Here is a tiny trained network, its code and every weight. The questions are about switching its units off for an input and a target symbol, where a switched-off unit gives its printed mean instead of its output.

import numpy as np


def w(rows, s, z=0):
    codes = np.array(rows[::2]) - 128.0
    scale = np.full(codes.shape[1], s)
    scale[-1] = z or s
    return codes * scale


def norm(h):
    return h / np.sqrt((h * h).mean(-1, keepdims=True) + 1e-5)


def softmax(a):
    e = np.exp(a - a.max(-1, keepdims=True))
    return e / e.sum(-1, keepdims=True)


def log_softmax(a):
    a = a - a.max(-1, keepdims=True)
    return a - np.log(np.exp(a).sum(-1, keepdims=True))


def net(x, mask):
    ids = ['ΘΛΠΨγδεημξτω'.index(c) for c in x.split()]
    T = len(ids)
    res = E[ids] + P[:T]
    u = 0
    for l in range(2):
        r = norm(res)
        for j in range(3):
            rows = slice(2 * j, 2 * j + 2)
            q, k, v = (r @ M[l][rows].T for M in (Q, K, V))
            z = softmax(np.where(np.tri(T) > 0, q @ k.T / 2**0.5, -1e9)) @ v
            o = O[l][rows]
            res = res + np.where(mask[u + j], z, o[:, -1]) @ o[:, :-1]
        u += 3
    return log_softmax(norm(res)[-1] @ U[:, :-1].T + U[:, -1])


Q, K, V, O = {}, {}, {}, {}
E = w([
[78,155,62],'Θ',
[157,135,146],'Λ',
[116,96,109],'Π',
[148,154,129],'Ψ',
[152,143,128],'γ',
[65,158,125],'δ',
[93,67,154],'ε',
[110,106,111],'η',
[169,255,148],'μ',
[120,104,100],'ξ',
[135,164,172],'τ',
[145,139,134],'ω',
],0.031)
P = w([
[203,3,28],'0',
[203,105,42],'1',
[99,56,33],'2',
[82,63,44],'3',
[74,68,50],'4',
[69,83,54],'5',
[61,168,38],'6',
[50,131,55],'7',
[43,115,60],'8',
[38,94,68],'9',
[29,95,72],'10',
[14,86,78],'11',
],0.0044)
Q[0] = w([
[27,150,156],'L0H0',
[102,227,202],'L0H0',
[118,186,122],'L0H1',
[43,127,2],'L0H1',
[224,22,106],'L0H2',
[159,237,205],'L0H2',
],0.01)
K[0] = w([
[69,63,115],'L0H0',
[168,198,144],'L0H0',
[254,170,92],'L0H1',
[77,15,80],'L0H1',
[175,230,172],'L0H2',
[237,91,169],'L0H2',
],0.0086)
V[0] = w([
[88,215,213],'L0H0',
[118,18,138],'L0H0',
[160,254,199],'L0H1',
[74,107,247],'L0H1',
[168,40,49],'L0H2',
[24,206,129],'L0H2',
],0.0082)
O[0] = w([
[217,1,174,51],'L0H0',
[164,207,192,101],'L0H0',
[8,122,150,69],'L0H1',
[109,144,95,2],'L0H1',
[65,68,148,235],'L0H2',
[132,174,114,56],'L0H2',
],0.0059,0.0048)
Q[1] = w([
[8,104,86],'L1H0',
[162,152,144],'L1H0',
[195,87,214],'L1H1',
[93,44,51],'L1H1',
[148,94,66],'L1H2',
[147,149,87],'L1H2',
],0.013)
K[1] = w([
[31,168,154],'L1H0',
[107,53,112],'L1H0',
[204,151,103],'L1H1',
[34,58,60],'L1H1',
[126,65,4],'L1H2',
[174,62,94],'L1H2',
],0.011)
V[1] = w([
[142,39,83],'L1H0',
[124,254,61],'L1H0',
[219,195,154],'L1H1',
[39,91,144],'L1H1',
[44,208,238],'L1H2',
[114,93,154],'L1H2',
],0.0086)
O[1] = w([
[182,62,126,156],'L1H0',
[186,142,159,145],'L1H0',
[92,103,49,3],'L1H1',
[136,155,255,203],'L1H1',
[50,87,97,19],'L1H2',
[207,56,88,124],'L1H2',
],0.012,0.0067)
U = w([
[212,107,126,241],'Θ',
[185,142,170,41],'Λ',
[65,174,173,133],'Π',
[137,48,163,80],'Ψ',
[135,59,58,116],'γ',
[6,91,122,192],'δ',
[124,108,100,12],'ε',
[134,175,71,44],'η',
[123,107,99,3],'μ',
[50,154,71,248],'ξ',
[120,108,104,6],'τ',
[117,108,100,8],'ω',
],0.018,0.0071)

Each question gives the input, a string of symbols that net reads in full, and the target symbol t.
The units are the heads (2 rows each of Q, K, V and O). Each row of codes is followed by its name. A weight is (code - 128) times the scale printed after its matrix; where a second scale follows, it is the last column's (O and U).
mask holds one flag per head, layer by layer. A switched-off head (its flag False) gives its mean, the last column of its rows in O, instead of its output. The means were averaged over made-up inputs and are rounded, as every weight is.
A unit's drop is (log p(t) with every unit on - log p(t) with that unit switched off) / (log p(t) with every unit on - log p(t) with every unit switched off).
The circuit of an input: a set's keep is (log p(t) with only the set's units on - log p(t) with every unit switched off) / (log p(t) with every unit on - log p(t) with every unit switched off). Starting from all 6 units, units are removed one at a time, each time the one whose removal leaves the highest keep (on an exact tie, the one counted first), for as long as the keep stays at least 0.8.
units of the circuit, in order: the units of the circuit, biggest drop first
which heads matter: for each layer, one digit per head in row order, 1 if its drop is at least 0.15 and else 0, layers parted by /
drop when u is switched off: that unit's drop, to one decimal
input Λ η Θ Ψ η η τ ε, target δ: units of the circuit, in order -> (L0H0 L1H2 L1H1 L0H1)
input ξ μ δ γ γ ω Λ, target Π: units of the circuit, in order -> (L0H1 L0H0 L1H2 L1H0)
input ω Θ μ δ η η ε Λ, target Π: units of the circuit, in order -> (L0H1)
input Λ Π Λ, target γ: which heads matter -> 101 / 010
input δ Θ μ ξ ω ω δ δ ω γ ε, target Π: which heads matter -> 011 / 101
input ω δ ω ξ δ γ η ω, target Π: units of the circuit, in order -> (L0H1 L1H2)
input ε η Θ μ Θ γ Ψ τ τ μ, target ξ: units of the circuit, in order -> (L1H1 L1H2)
input Π ξ Ψ ω ε ξ Ψ ε Θ η Λ, target Ψ: which heads matter -> 110 / 011
input ω Θ ω γ ε δ τ ω, target Π: units of the circuit, in order -> (L0H1 L1H0)
input ε Ψ γ ω Θ, target Θ: which heads matter -> 010 / 000
input Π δ ω ε γ ε Ψ δ ε, target Π: which heads matter -> 111 / 101
input Θ τ ξ ω τ ε ξ γ Λ ε, target δ: units of the circuit, in order -> (L1H2 L1H0)
input Θ Ψ ω ξ ε, target Θ: units of the circuit, in order -> (L0H1 L1H0)
input Ψ Θ ξ ω ε, target Θ: units of the circuit, in order -> (L0H1 L1H2)
input Θ ε δ μ τ, target δ: drop when L1H1 is switched off -> 0.1
input η ε ω η Λ, target γ: drop when L0H0 is switched off -> 0.1
input ω Λ ω η Π Π ε ω η μ μ, target ξ: drop when L1H1 is switched off -> 0.9
